Both labels of each row:
[ 11   5   7   2  14  16   7   1  -5   8  10  -4   6   4  -9 -19  12  -3
  -1  -8  -2   4 -24   1  -2] : J634 & J417
[  3   9   7   5   9  -3  10  19  11  -2  -8   3  -5  -8  -6  14  20  14
   0  -8  -5  -1  -7   4 -22] : J634 & J530
[ -1   9   9   0  14  21   1   8  16  -6  28  -7   7   8  24  -5  30  -4
  -9   0  15   4  16 -15  -4] : J630 & J530
[  3 -10   0   1  14  11  21   7  18  -7 -28   6  -1   1   0  -3  12   0
  -1  -6  -9  -3 -21  -3   1] : J634 & J417
[  8   4  19  -8 -18   3  -5  -1   4  12  -1  -9  -7 -17  -9 -12   4 -10
   3  -5 -13  -4  -4   6   5] : J796 & J530
[ 30   3   8 -13 -29 -16 -30  -7   0  22 -20 -12  -9  -1 -10 -18  -9  -1
  -3  -4  -6 -11 -18   8  10] : J796 & J530
[ -9   1   2  15  18  51  21   3  10 -21 -28  11  -3 -19 -22  -4  17 -17
  -1  -8  -2  -3  -7  10  -1] : J796 & J417
[ -1   3   6  -5  -1  31   7   4  -9   7 -24   3  -1  -8 -14 -10  -7 -11
  -1   1  -1   1 -23  -1   1] : J796 & J417
[ 17  11  12 -10   4  31   1   8   7   3 -52   5  20  62  -7 -33   6 -13
  -5   0   1  -5 -24   1   7] : J796 & J417
[  4  -3   6  -7 -23  19   1  -4   4  10   0 -13  -4  -3 -12 -16  -2 -26
  -5  -2   4  -5 -25   6  25] : J796 & J640
[ -6  11   5  -8  -4  61   7  22   0  -6 -27  -9  14 -12  -8 -32   5 -23
   0  -5   5   1 -24   6   7] : J796 & J417
[  1  -2  10   1  -3  38  21   7 -11   0 -37   2   6  -6 -26 -10   4  -6
  -6  -4 -14  -3 -25   7   4] : J796 & J417
[-12  10   6   1  -2  24  -7   0  27  -9 -11 -10   4  -9 -13  -4  13 -16
   2  -7   5 -11  -1   4   3] : J796 & J530
[ 13   8   9   0  -7   9  -7  -5  30  -6   5  -9   1  -1 -13   2  23  -3
   9  -3   5  -5  20  11   5] : J796 & J530
[ 21  12   6   2  -2  -5   7  -4  -9  -1  -3  -4  -2   5   7  -3  10   3
   4 -12  -7  -8  -5   0  -3] : J412 & J530

Both labels of each row:
[-15  10  33   3  -2   2   1  39  -3   9 -28  -3 -12  11  -7  17   1 -21
  34  10   4  -5  -5  -1   9] : J795 & <78>
[ 11   0   5   9  -5 -10  -2  29   8   3  -3  -4 -17  -2   2   8   4  -1
  -4  -2  28 -23  -1   5  18] : J693 & <67>
[-39   5  28   0  -8   0  -4  43   3  17  -8  -8  -2  15 -10  30   6 -16
  26   7   6 -17   6   1   3] : J795 & <78>
[ -1   7  29  -3   1  -3  -6   2  -4  14 -15   0   1   4 -21  -8   2 -10
  30   9 -17   0  11   9 -11] : J415 & <78>
[-30   5  25   2  -7   0  -5  39   1  18 -16  -2  -9   9 -13  18   2 -17
  36   7   3 -13   0   7   5] : J795 & <78>
[-17  11  22  -3  -7   6  -2  25   6  12 -14  -5  -7  12  -8  27   3 -10
  21   6   6 -11   0  -3  10] : J795 & <78>
[ 11   4  27   4  -4 -11 -10  27   1  13 -25   3 -11  -1 -22   8   7  -1
  27   3  13 -19   6  32   1] : J415 & <67>
[-22   6  32   8  -9  -5  -7  40  -4  13 -13  -4  -7   8 -10  19   3 -11
  23   3   2 -16   6   5   8] : J693 & <78>
[  5   3  20   5  -6  -8  -2  20   3  -5  -9  -2 -18   1   2  -3   4  -4
  14   7   9 -18  -3   3  15] : J795 & <78>
[  9  11  44   8 -12 -12  -2  54   7   9 -31  -4 -27   0   0   4   9 -14
  30  16  20 -18  -6   3  23] : J795 & <78>
[  5  -2  10   3  -1  -3 -32  25   0   0   6   0  -6  -2   3   7   4   1
 -16  -2  21 -12   5  -1  13] : J795 & <67>
[-27   0  24   6  -7  -8  -3  66   3  10 -13   0 -10  19 -13  31   8   0
  11  -3  37 -31   9  14   9] : J693 & <67>
[  1  -1   6   0  -4   1 -13  14  -5  19 -10   0  -5   7 -27  21   6   4
   9  -3  16 -23   7  16 -10] : J415 & <67>
[-40   8  44  -5  -8   5  -6  26  -6  27 -14  -3  18  19 -39  31   5 -22
  36   8 -10 -13  24  11 -20] : J415 & <78>
[ -3  13  46   8  -4 -10  -2  56   0   7 -39  -1 -15  -3 -12  14   3 -14
  24   6  25 -14   1   3  16] : J795 & <78>
[-27   5  31   3 -10  -4  -4  49  -2  11 -11  -5 -13   4  -6  22   4 -14
  27   7   9 -15   6   3  11] : J795 & <78>
[ -4  11  45  -2  -6  -4 -11  13   4  21 -29  -1   6  12 -38  16  15 -19
  36  10  -4 -10  12   8  -5] : J415 & <78>
[-12   6  15   0   2  -2  -1   8   1   6 -21   1  -8   7  -8  -1   1 -12
  30   9 -13   9   3   5   5] : J415 & <78>
[-40   1  17   0  -7  -4  -5  56  -5  13  -7   0   8  11 -22  36   7  -5
  10  -1  17 -26  18  14  -8] : J795 & <67>
[-55   5  36   0 -10   0  -1  70  -8  18  -8  -8  -6  13   4  36   2 -22
  31   6   7 -19   8   5   6] : J693 & <78>
[-27  -3   7  -4  -5  -1   7  16   2  21 -12   4   9  13 -30  26   4  -1
  22  -2  -1 -12  16  19 -16] : J415 & <67>
[  5   2  32   1  -5  -9 -14  40   2   7 -12   2   6   5 -23  22   9   2
  -4   2  36 -34  14   2  -2] : J693 & <67>
[-15   4  22  -3  -6  -6  -5  34   1  13 -13  -1   4   9 -19  27   8  -5
   5   0  17 -20  11  10  -2] : J795 & <67>
[  0   8  34   3  -4  -8  -1  39   4   1 -28  -4 -20   6   0   3   4 -13
  20   3  14 -12  -3   1   9] : J795 & <78>
[-19   4  27   1  -9  -5  -5  51   3  14 -11  -5  -1   9 -16  31   8  -1
   8   3  28 -34  10  22   1] : J795 & <67>
[-46   4  15  -6 -10  -1  -3  39   1  18  -5  -1  -2  14  -9  27   4  -6
  29   3   4 -26  13  19   0] : J693 & <78>
